Here is a tiny trained network, its code and every weight. The questions are about switching its units off for an input and a class, where a switched-off unit gives its printed mean instead of its output.

import numpy as np


def w(rows, s, z=0):
    codes = np.array(rows[::2]) - 128.0
    scale = np.full(codes.shape[1], s)
    scale[-1] = z or s
    return codes * scale


def norm(h):
    return h / np.sqrt((h * h).mean(-1, keepdims=True) + 1e-5)


def f(y):
    return np.maximum(y, 0)


def log_softmax(a):
    a = a - a.max(-1, keepdims=True)
    return a - np.log(np.exp(a).sum(-1, keepdims=True))


def net(x, mask):
    res = np.array(x, float).reshape(1, 7) / 4 @ E
    u = 0
    for l in range(4):
        y = f(norm(res) @ A[l][:, :-1].T + A[l][:, -1])
        res = res + np.where(mask[u : u + 8], y, B[l][:, -1]) @ B[l][:, :-1]
        u += 8
    return log_softmax(norm(res)[-1] @ U[:, :-1].T + U[:, -1])


A, B = {}, {}
E = w([
[129,128,127,131,126,130,130],'x0',
[127,130,127,133,125,126,127],'x1',
[5,46,131,139,148,166,104],'x2',
[151,101,246,178,71,211,208],'x3',
[129,126,130,126,130,130,127],'x4',
[92,212,68,96,185,196,248],'x5',
[145,88,50,92,30,190,108],'x6',
],0.0027)
A[0] = w([
[208,188,127,170,85,59,133,96],'0.n0',
[181,174,104,97,35,128,134,134],'0.n1',
[147,137,213,119,222,120,88,99],'0.n2',
[2,83,133,132,92,179,48,151],'0.n3',
[145,200,60,94,112,42,75,156],'0.n4',
[17,96,135,124,105,139,109,84],'0.n5',
[142,148,150,106,146,64,82,2],'0.n6',
[69,128,94,131,164,14,118,116],'0.n7',
],0.0036,0.0081)
B[0] = w([
[221,108,151,89,201,130,118,156],'0.n0',
[180,50,92,97,181,152,180,186],'0.n1',
[125,164,113,254,180,77,208,155],'0.n2',
[229,83,120,84,196,142,184,238],'0.n3',
[152,129,217,157,128,246,119,252],'0.n4',
[179,17,120,104,241,172,160,147],'0.n5',
[150,173,139,57,136,126,236,128],'0.n6',
[134,171,190,152,126,250,110,188],'0.n7',
],0.0035,0.0037)
A[1] = w([
[111,178,48,108,174,102,17,115],'1.n0',
[172,83,155,182,160,194,145,145],'1.n1',
[122,134,187,151,80,161,154,58],'1.n2',
[40,156,108,124,22,112,76,2],'1.n3',
[116,186,116,139,152,206,187,133],'1.n4',
[158,140,140,166,82,84,181,116],'1.n5',
[105,163,161,146,161,87,133,95],'1.n6',
[141,113,182,132,115,99,1,109],'1.n7',
],0.0055,0.0069)
B[1] = w([
[109,185,253,84,44,205,167,158],'1.n0',
[104,181,136,64,121,95,67,254],'1.n1',
[70,228,214,33,69,181,96,137],'1.n2',
[115,155,153,87,117,128,102,128],'1.n3',
[120,121,106,116,114,58,108,214],'1.n4',
[114,136,140,96,159,145,63,147],'1.n5',
[131,144,169,158,126,124,120,143],'1.n6',
[111,120,117,134,93,70,191,174],'1.n7',
],0.0069,0.0059)
A[2] = w([
[21,77,139,144,186,130,130,94],'2.n0',
[121,127,172,40,75,201,132,198],'2.n1',
[204,81,3,89,45,194,122,62],'2.n2',
[238,169,136,173,147,97,120,70],'2.n3',
[3,27,136,154,141,178,77,153],'2.n4',
[130,190,140,211,220,82,144,6],'2.n5',
[162,95,199,156,87,110,49,163],'2.n6',
[86,214,89,109,182,223,219,173],'2.n7',
],0.0048,0.0013)
B[2] = w([
[241,136,97,111,150,174,165,158],'2.n0',
[118,202,169,126,166,103,49,255],'2.n1',
[70,87,165,249,204,162,145,197],'2.n2',
[171,79,102,94,177,185,195,166],'2.n3',
[245,179,103,104,144,159,236,171],'2.n4',
[103,27,164,220,106,162,90,167],'2.n5',
[76,148,40,121,87,93,180,210],'2.n6',
[149,69,140,141,3,61,130,187],'2.n7',
],0.0052,0.005)
A[3] = w([
[226,151,98,83,195,144,148,7],'3.n0',
[151,125,109,80,137,59,68,58],'3.n1',
[118,83,110,215,79,253,125,51],'3.n2',
[142,146,149,153,171,14,82,188],'3.n3',
[92,103,58,122,76,27,161,20],'3.n4',
[94,87,168,243,177,166,81,55],'3.n5',
[236,143,130,135,116,172,145,4],'3.n6',
[94,158,214,151,154,118,123,117],'3.n7',
],0.0048,0.0025)
B[3] = w([
[121,59,104,25,242,117,136,181],'3.n0',
[93,121,58,123,151,168,147,175],'3.n1',
[163,119,221,230,157,91,127,149],'3.n2',
[108,109,54,126,125,180,127,253],'3.n3',
[22,86,3,115,88,21,134,168],'3.n4',
[57,58,99,201,223,106,80,174],'3.n5',
[125,78,57,41,186,154,197,153],'3.n6',
[134,134,83,144,113,181,55,216],'3.n7',
],0.0057,0.0043)
U = w([
[239,104,102,53,185,185,210,116],'0',
[106,207,218,80,45,176,78,38],'1',
[94,66,58,151,14,20,193,53],'2',
[109,63,160,243,187,176,102,30],'3',
[91,110,108,87,163,111,91,254],'4',
],0.011,0.0045)

Each question gives the input, the list of numbers given to net, and the class t.
The units are the neurons (one row each of A and B). Each row of codes is followed by its name. A weight is (code - 128) times the scale printed after its matrix; where a second scale follows, it is the last column's (A, B and U).
mask holds one flag per neuron, layer by layer. A switched-off neuron (its flag False) gives its mean, the last column of its row in B, instead of its output. The means were averaged over made-up inputs and are rounded, as every weight is.
A unit's drop is (log p(t) with every unit on - log p(t) with that unit switched off) / (log p(t) with every unit on - log p(t) with every unit switched off).
The circuit of an input: a set's keep is (log p(t) with only the set's units on - log p(t) with every unit switched off) / (log p(t) with every unit on - log p(t) with every unit switched off). Starting from the 12 units with the biggest drops (on a tie, the unit counted first), units are removed one at a time, each time the one whose removal leaves the highest keep (on an exact tie, the one counted first), for as long as the keep stays at least 0.8.
circuit, biggest first: the units of the circuit, biggest drop first
k most important neurons: the k neurons with the biggest drops, biggest first
top k neurons in layer l: the k neurons of layer l with the biggest drops, biggest first
input [-5,-1,-4,-8,-7,1,4], class 1: circuit, biggest first -> (1.n0)
input [-2,5,4,-5,1,-2,7], class 3: circuit, biggest first -> (2.n2; 1.n1)
input [-4,2,-2,-2,-2,-5,-4], class 2: 2 most important neurons -> (1.n7; 2.n6)
input [3,1,-6,-6,1,-2,7], class 3: circuit, biggest first -> (2.n2; 1.n1)
input [-3,2,0,2,-3,7,-8], class 3: circuit, biggest first -> (2.n5; 1.n0)
input [-4,-7,-4,-5,2,6,-2], class 2: circuit, biggest first -> (2.n7; 1.n1)
input [2,6,-5,-7,6,7,-4], class 1: circuit, biggest first -> (1.n0; 0.n3; 2.n6; 2.n7)
input [-3,0,0,3,5,5,7], class 3: top 2 neurons in layer 2 -> (2.n2; 2.n6)
input [0,-7,5,0,-6,-4,-5], class 0: circuit, biggest first -> (2.n0; 2.n4)
input [0,4,7,0,-4,8,-7], class 2: circuit, biggest first -> (2.n7; 2.n1)
input [2,5,-7,3,-3,-6,7], class 0: 2 most important neurons -> (0.n0; 2.n5)
input [8,-5,-4,-7,1,8,5], class 2: 3 most important neurons -> (2.n7; 1.n1; 1.n4)
input [-1,6,7,4,1,-8,0], class 2: 3 most important neurons -> (2.n6; 1.n7; 0.n4)
input [6,-3,-1,-8,3,-8,7], class 1: circuit, biggest first -> (1.n0)
input [-2,-6,4,7,8,5,8], class 3: 4 most important neurons -> (2.n2; 0.n4; 1.n0; 0.n3)
input [-2,-3,-3,-8,2,-8,-2], class 1: 2 most important neurons -> (1.n0; 1.n4)
input [3,7,4,4,-7,-3,1], class 0: top 4 neurons in layer 1 -> (1.n0; 1.n4; 1.n2; 1.n7)
input [-1,4,-3,6,4,2,-8], class 3: circuit, biggest first -> (2.n5; 1.n0)
input [-5,-8,-5,-8,-4,-8,-3], class 1: 4 most important neurons -> (1.n0; 1.n4; 0.n7; 2.n7)
input [0,-3,-2,-2,8,7,8], class 3: circuit, biggest first -> (2.n2; 1.n1; 3.n2)
input [-6,5,-4,5,-1,-2,4], class 4: top 2 neurons in layer 0 -> (0.n1; 0.n4)
input [0,-6,-2,7,6,1,8], class 3: most important neuron -> (2.n2)
input [0,-4,-2,6,-4,-3,-5], class 1: top 2 neurons in layer 1 -> (1.n2; 1.n4)
input [5,3,-6,-7,1,-5,3], class 1: 3 most important neurons -> (1.n0; 0.n3; 2.n4)
input [-5,0,-6,0,-6,4,8], class 3: 2 most important neurons -> (2.n2; 0.n3)
input [1,-6,8,-5,-5,4,-7], class 0: 2 most important neurons -> (2.n0; 2.n4)
